Below is a small trained network, with its code and all its weights. Each question gives an input and a target symbol and asks what happens when units are switched off, that is, made to give their printed mean instead of their output.

import numpy as np


def w(rows, s, z=0):
    codes = np.array(rows[::2]) - 128.0
    scale = np.full(codes.shape[1], s)
    scale[-1] = z or s
    return codes * scale


def f(y):
    return np.maximum(y, 0)


def softmax(a):
    e = np.exp(a - a.max(-1, keepdims=True))
    return e / e.sum(-1, keepdims=True)


def log_softmax(a):
    a = a - a.max(-1, keepdims=True)
    return a - np.log(np.exp(a).sum(-1, keepdims=True))


def net(x, mask):
    ids = ['ΘΨγεζηπω'.index(c) for c in x.split()]
    T = len(ids)
    res = E[ids] + P[:T]
    r = res
    for j in range(2):
        rows = slice(3 * j, 3 * j + 3)
        q, k, v = (r @ M[0][rows].T for M in (Q, K, V))
        z = softmax(np.where(np.tri(T) > 0, q @ k.T / 3**0.5, -1e9)) @ v
        o = O[0][rows]
        res = res + np.where(mask[j], z, o[:, -1]) @ o[:, :-1]
    y = f(res @ A[0][:, :-1].T + A[0][:, -1])
    res = res + np.where(mask[2:14], y, B[0][:, -1]) @ B[0][:, :-1]
    return log_softmax(res[-1] @ U[:, :-1].T + U[:, -1])


Q, K, V, O, A, B = {}, {}, {}, {}, {}, {}
E = w([
[100,127,54],'Θ',
[166,82,80],'Ψ',
[179,73,104],'γ',
[119,107,118],'ε',
[2,146,45],'ζ',
[66,128,106],'η',
[95,107,152],'π',
[155,101,155],'ω',
],0.0089)
P = w([
[29,2,41],'0',
[182,161,47],'1',
[128,40,198],'2',
[167,166,60],'3',
[146,39,221],'4',
[149,170,43],'5',
[149,35,234],'6',
[131,176,48],'7',
[151,28,233],'8',
[119,178,38],'9',
[146,39,224],'10',
],0.0082)
Q[0] = w([
[157,254,145],'H0',
[179,129,114],'H0',
[127,168,143],'H0',
[144,184,156],'H1',
[215,121,92],'H1',
[120,152,109],'H1',
],0.029)
K[0] = w([
[148,251,200],'H0',
[193,138,122],'H0',
[123,167,159],'H0',
[117,52,75],'H1',
[160,170,74],'H1',
[171,70,112],'H1',
],0.024)
V[0] = w([
[234,70,55],'H0',
[112,62,222],'H0',
[101,254,20],'H0',
[141,104,84],'H1',
[81,101,140],'H1',
[159,142,117],'H1',
],0.018)
O[0] = w([
[251,174,97,252],'H0',
[47,168,177,28],'H0',
[203,31,57,230],'H0',
[115,169,188,235],'H1',
[192,122,167,238],'H1',
[90,127,104,69],'H1',
],0.014,0.0037)
A[0] = w([
[108,148,209,105],'N0',
[121,116,117,153],'N1',
[169,205,79,1],'N2',
[102,67,2,120],'N3',
[184,68,194,124],'N4',
[183,221,186,183],'N5',
[184,98,22,126],'N6',
[160,77,197,19],'N7',
[243,208,52,160],'N8',
[35,94,223,130],'N9',
[195,219,76,66],'N10',
[80,205,202,81],'N11',
],0.008,0.0075)
B[0] = w([
[174,153,100,149],'N0',
[136,123,111,141],'N1',
[216,103,150,147],'N2',
[166,68,75,197],'N3',
[59,138,135,175],'N4',
[190,83,78,188],'N5',
[162,191,211,236],'N6',
[202,124,103,137],'N7',
[3,142,78,249],'N8',
[31,79,153,156],'N9',
[146,91,172,179],'N10',
[194,202,184,156],'N11',
],0.027,0.018)
U = w([
[111,246,112,224],'Θ',
[146,146,67,220],'Ψ',
[217,208,64,120],'γ',
[203,164,144,228],'ε',
[210,47,195,115],'ζ',
[108,38,206,3],'η',
[161,160,253,70],'π',
[219,230,159,13],'ω',
],0.0048,0.0036)

Each question gives the input, a string of symbols that net reads in full, and the target symbol t.
The units are the heads (3 rows each of Q, K, V and O) and the neurons (one row each of A and B). Each row of codes is followed by its name. A weight is (code - 128) times the scale printed after its matrix; where a second scale follows, it is the last column's (O, A, B and U).
mask holds one flag per unit, heads first, then neurons. A switched-off unit (its flag False) gives its mean, the last column of its rows in O or B, instead of its output. The means were averaged over made-up inputs and are rounded, as every weight is.
A unit's drop is (log p(t) with every unit on - log p(t) with that unit switched off) / (log p(t) with every unit on - log p(t) with every unit switched off).
The circuit of an input: a set's keep is (log p(t) with only the set's units on - log p(t) with every unit switched off) / (log p(t) with every unit on - log p(t) with every unit switched off). Starting from the 12 units with the biggest drops (on a tie, the unit counted first), units are removed one at a time, each time the one whose removal leaves the highest keep (on an exact tie, the one counted first), for as long as the keep stays at least 0.8.
circuit, biggest first: the units of the circuit, biggest drop first
top k neurons: the k neurons with the biggest drops, biggest first
which heads matter: for each layer, one digit per head in row order, 1 if its drop is at least 0.15 and else 0, layers parted by /
input ζ γ Θ ζ γ ω Ψ, target ζ: circuit, biggest first -> H0; N8
input η Ψ η η η Ψ ε π ω ζ γ, target η: which heads matter -> 10
input η γ π Θ Θ η Θ, target η: circuit, biggest first -> H0; N9
input γ η ω Ψ π γ Ψ ζ ζ π π, target γ: circuit, biggest first -> H0; N5; N6; N11
input Θ ζ Θ Θ ε ε η ε π, target Θ: which heads matter -> 10
input π γ ω π ω, target π: circuit, biggest first -> N11; H0
input Ψ π ζ π η ζ π η Θ, target Ψ: which heads matter -> 10
input η π ε, target η: circuit, biggest first -> H0; N9
input ω η ζ Ψ η ω ε ε π Θ π, target ω: circuit, biggest first -> N11; H0
input γ π ω η Θ ε ζ ζ γ ζ Ψ, target γ: circuit, biggest first -> H0; N5
input η η Θ, target η: top 3 neurons -> N6; N9; N8
input ω ε ω ζ Θ η γ γ η, target ω: top 2 neurons -> N11; N8
input π ζ Ψ ζ Θ η Ψ, target π: top 2 neurons -> N9; N11
input π Θ Θ ω Ψ ζ Ψ η Ψ γ γ, target π: top 2 neurons -> N9; N11
input Ψ γ Θ ω ζ, target Ψ: circuit, biggest first -> H0; N6; N5
input η η π ε η Ψ ε π Ψ, target η: circuit, biggest first -> H0; N6; N9
input π ω π π Θ, target π: circuit, biggest first -> H0; N11
input π Θ η, target π: top 4 neurons -> N9; N11; N8; N3
input ζ Θ ζ ω, target Θ: circuit, biggest first -> N8; H0
input Θ ζ π Θ Θ Θ π ε η, target Θ: top 2 neurons -> N8; N4
input π π Θ Θ ω γ Ψ, target π: top 4 neurons -> N11; N9; N8; N3
input Ψ ε ζ ζ ω π ω ω γ π ε, target Ψ: circuit, biggest first -> H0; N6; N8
input η ζ π π ζ ζ ζ ζ ζ ζ π, target η: top 4 neurons -> N6; N9; N11; N4
